Below is a small trained network, with its code and all its weights. Each question gives an input and a target symbol and asks what happens when units are switched off, that is, made to give their printed mean instead of their output.

import numpy as np


def w(rows, s, z=0):
    codes = np.array(rows[::2]) - 128.0
    scale = np.full(codes.shape[1], s)
    scale[-1] = z or s
    return codes * scale


def f(y):
    return y / 2 * (1 + np.tanh(0.7978845608 * (y + 0.044715 * y**3)))


def softmax(a):
    e = np.exp(a - a.max(-1, keepdims=True))
    return e / e.sum(-1, keepdims=True)


def log_softmax(a):
    a = a - a.max(-1, keepdims=True)
    return a - np.log(np.exp(a).sum(-1, keepdims=True))


def net(x, mask):
    ids = ['Φαβγδζθστ'.index(c) for c in x.split()]
    T = len(ids)
    res = E[ids] + P[:T]
    r = res
    for j in range(2):
        rows = slice(2 * j, 2 * j + 2)
        q, k, v = (r @ M[0][rows].T for M in (Q, K, V))
        z = softmax(np.where(np.tri(T) > 0, q @ k.T / 2**0.5, -1e9)) @ v
        o = O[0][rows]
        res = res + np.where(mask[j], z, o[:, -1]) @ o[:, :-1]
    y = f(res @ A[0][:, :-1].T + A[0][:, -1])
    res = res + np.where(mask[2:10], y, B[0][:, -1]) @ B[0][:, :-1]
    return log_softmax(res[-1] @ U[:, :-1].T + U[:, -1])


Q, K, V, O, A, B = {}, {}, {}, {}, {}, {}
E = w([
[101,125,133,221,134],'Φ',
[174,164,117,87,18],'α',
[246,162,68,180,138],'β',
[150,135,200,43,105],'γ',
[145,116,201,100,197],'δ',
[206,133,107,190,217],'ζ',
[221,175,43,186,56],'θ',
[75,84,250,118,120],'σ',
[233,151,107,105,118],'τ',
],0.016)
P = w([
[177,193,205,150,147],'0',
[88,35,63,171,106],'1',
[95,122,116,2,165],'2',
[130,185,149,94,16],'3',
[249,190,226,98,138],'4',
[219,133,242,157,37],'5',
],0.011)
Q[0] = w([
[68,253,73,86,154],'H1',
[101,120,111,130,45],'H1',
[154,88,149,140,112],'H2',
[150,130,147,144,121],'H2',
],0.015)
K[0] = w([
[104,6,59,93,140],'H1',
[149,119,128,99,169],'H1',
[168,197,147,153,160],'H2',
[106,182,185,129,88],'H2',
],0.011)
V[0] = w([
[167,88,137,91,248],'H1',
[126,153,126,73,92],'H1',
[111,152,167,59,102],'H2',
[69,81,166,162,132],'H2',
],0.016)
O[0] = w([
[191,131,176,115,249,79],'H1',
[86,94,81,153,138,125],'H1',
[129,51,54,49,160,253],'H2',
[206,49,139,150,107,19],'H2',
],0.015,0.0026)
A[0] = w([
[152,213,94,89,82,108],'N1',
[214,109,101,126,110,161],'N2',
[78,79,176,124,82,185],'N3',
[113,109,165,48,99,253],'N4',
[61,194,160,115,184,186],'N5',
[140,117,169,169,124,222],'N6',
[255,109,153,138,203,88],'N7',
[145,105,37,148,71,191],'N8',
],0.0089,0.0038)
B[0] = w([
[128,115,163,175,178,199],'N1',
[107,81,169,128,132,172],'N2',
[165,175,59,111,141,199],'N3',
[161,155,128,254,113,229],'N4',
[77,118,138,170,144,188],'N5',
[179,145,93,44,176,199],'N6',
[47,143,154,79,53,254],'N7',
[161,99,151,62,125,218],'N8',
],0.009,0.0098)
U = w([
[208,131,149,129,77,204],'Φ',
[44,107,59,69,72,101],'α',
[96,113,142,194,190,105],'β',
[117,46,62,77,254,255],'γ',
[56,70,157,49,134,65],'δ',
[91,152,162,65,139,56],'ζ',
[42,140,108,156,64,47],'θ',
[126,1,165,72,64,71],'σ',
[81,102,101,148,213,139],'τ',
],0.0058,0.0065)

Each question gives the input, a string of symbols that net reads in full, and the target symbol t.
The units are the heads (2 rows each of Q, K, V and O) and the neurons (one row each of A and B). Each row of codes is followed by its name. A weight is (code - 128) times the scale printed after its matrix; where a second scale follows, it is the last column's (O, A, B and U).
mask holds one flag per unit, heads first, then neurons. A switched-off unit (its flag False) gives its mean, the last column of its rows in O or B, instead of its output. The means were averaged over made-up inputs and are rounded, as every weight is.
A unit's drop is (log p(t) with every unit on - log p(t) with that unit switched off) / (log p(t) with every unit on - log p(t) with every unit switched off).
The circuit of an input: a set's keep is (log p(t) with only the set's units on - log p(t) with every unit switched off) / (log p(t) with every unit on - log p(t) with every unit switched off). Starting from all 10 units, units are removed one at a time, each time the one whose removal leaves the highest keep (on an exact tie, the one counted first), for as long as the keep stays at least 0.8.
units of the circuit, in order: the units of the circuit, biggest drop first
most important unit: the unit with the biggest drop
k most important neurons: the k neurons with the biggest drops, biggest first
which heads matter: for each layer, one digit per head in row order, 1 if its drop is at least 0.15 and else 0, layers parted by /
input θ δ σ Φ α γ, target θ: 3 most important neurons	(N4, N6, N1)
input σ ζ β γ Φ θ, target σ: 4 most important neurons	(N8, N2, N4, N3)
input Φ Φ σ Φ δ, target Φ: which heads matter	11
input γ ζ Φ Φ γ ζ, target γ: which heads matter	11
input Φ β Φ α ζ α, target ζ: units of the circuit, in order	(H1, N7)
input Φ Φ δ, target Φ: units of the circuit, in order	(H1, H2)
input ζ Φ α ζ β γ, target β: most important neuron	(N5)
input Φ α Φ Φ, target Φ: which heads matter	01
input τ θ γ, target θ: units of the circuit, in order	(H1, H2, N4)
input Φ Φ Φ σ, target Φ: which heads matter	01
input σ σ γ, target σ: which heads matter	01
input θ β σ, target θ: units of the circuit, in order	(H1, H2)
input δ α δ, target α: which heads matter	10
input Φ β τ, target β: which heads matter	01
input γ γ γ, target γ: units of the circuit, in order	(H2)
input ζ α δ γ β, target γ: which heads matter	11
input δ δ Φ, target δ: units of the circuit, in order	(N7, H1, H2, N4)
input σ σ Φ γ σ, target σ: units of the circuit, in order	(H2, N7)
input τ β ζ, target β: which heads matter	01
input Φ θ δ, target θ: most important unit	H1
input ζ ζ Φ β β, target β: units of the circuit, in order	(H2, N1, N5)
input σ δ Φ γ, target σ: 2 most important neurons	(N7, N2)
input γ θ β, target θ: which heads matter	11
input Φ Φ γ Φ, target γ: which heads matter	10
input γ δ γ β γ Φ, target γ: which heads matter	11
